Below are the code and all the weights of a small trained network. Each question names an input and a class and asks about switching units off, where a switched-off unit gives its printed mean instead of its output.

import numpy as np


def w(rows, s, z=0):
    codes = np.array(rows[::2]) - 128.0
    scale = np.full(codes.shape[1], s)
    scale[-1] = z or s
    return codes * scale


def f(y):
    return y / 2 * (1 + np.tanh(0.7978845608 * (y + 0.044715 * y**3)))


def log_softmax(a):
    a = a - a.max(-1, keepdims=True)
    return a - np.log(np.exp(a).sum(-1, keepdims=True))


def net(x, mask):
    res = np.array(x, float).reshape(1, 5) / 4 @ E
    y = f(res @ A[0][:, :-1].T + A[0][:, -1])
    res = res + np.where(mask, y, B[0][:, -1]) @ B[0][:, :-1]
    return log_softmax(res[-1] @ U[:, :-1].T + U[:, -1])


A, B = {}, {}
E = w([
[251,130,117,176,128],'x0',
[136,96,203,125,138],'x1',
[111,170,33,81,115],'x2',
[144,70,102,65,85],'x3',
[185,123,111,39,236],'x4',
],0.013)
A[0] = w([
[210,161,156,112,150,194],'N1',
[73,163,136,135,9,174],'N2',
[122,84,189,113,166,254],'N3',
[170,93,150,84,132,170],'N4',
[177,116,132,70,163,121],'N5',
[98,154,93,81,152,150],'N6',
],0.016,0.007)
B[0] = w([
[129,120,79,241,136,216],'N1',
[129,104,153,90,5,249],'N2',
[72,116,175,133,166,218],'N3',
[130,18,56,124,217,196],'N4',
[93,106,55,136,197,217],'N5',
[127,189,104,62,143,208],'N6',
],0.014,0.016)
U = w([
[47,222,169,117,124,254],'0',
[132,251,48,68,146,163],'1',
[222,179,123,253,83,140],'2',
[104,44,180,96,141,75],'3',
[154,67,43,155,160,62],'4',
[156,74,134,44,16,88],'5',
],0.011,0.0039)

Each question gives the input, the list of numbers given to net, and the class t.
The units are the neurons (one row each of A and B). Each row of codes is followed by its name. A weight is (code - 128) times the scale printed after its matrix; where a second scale follows, it is the last column's (A, B and U).
mask holds one flag per neuron, in row order. A switched-off neuron (its flag False) gives its mean, the last column of its row in B, instead of its output. The means were averaged over made-up inputs and are rounded, as every weight is.
A unit's drop is (log p(t) with every unit on - log p(t) with that unit switched off) / (log p(t) with every unit on - log p(t) with every unit switched off).
The circuit of an input: a set's keep is (log p(t) with only the set's units on - log p(t) with every unit switched off) / (log p(t) with every unit on - log p(t) with every unit switched off). Starting from all 6 units, units are removed one at a time, each time the one whose removal leaves the highest keep (on an exact tie, the one counted first), for as long as the keep stays at least 0.8.
circuit, biggest first: the units of the circuit, biggest drop first
top k neurons: the k neurons with the biggest drops, biggest first
drop when u is switched off: that unit's drop, to one decimal
input [-7,5,2,4,7], class 4: circuit, biggest first : [N5]
input [2,-2,4,-5,-4], class 5: top 2 neurons : [N1 N2]
input [-1,0,5,-3,0], class 1: top 3 neurons : [N3 N2 N6]
input [-6,-1,-1,3,4], class 1: top 3 neurons : [N6 N2 N1]
input [-2,-2,2,-2,1], class 1: top 2 neurons : [N2 N3]
input [1,6,-2,-7,-5], class 0: top 3 neurons : [N4 N1 N3]
input [3,-6,-4,-2,1], class 2: top 2 neurons : [N4 N5]
input [-1,-6,5,6,1], class 1: drop when N6 is switched off : 0.3
input [-7,-8,-5,7,3], class 1: drop when N2 is switched off : 0.3
input [2,-5,-2,-6,1], class 2: drop when N4 is switched off : 0.1
input [3,-6,3,-1,1], class 1: drop when N4 is switched off : 0.3
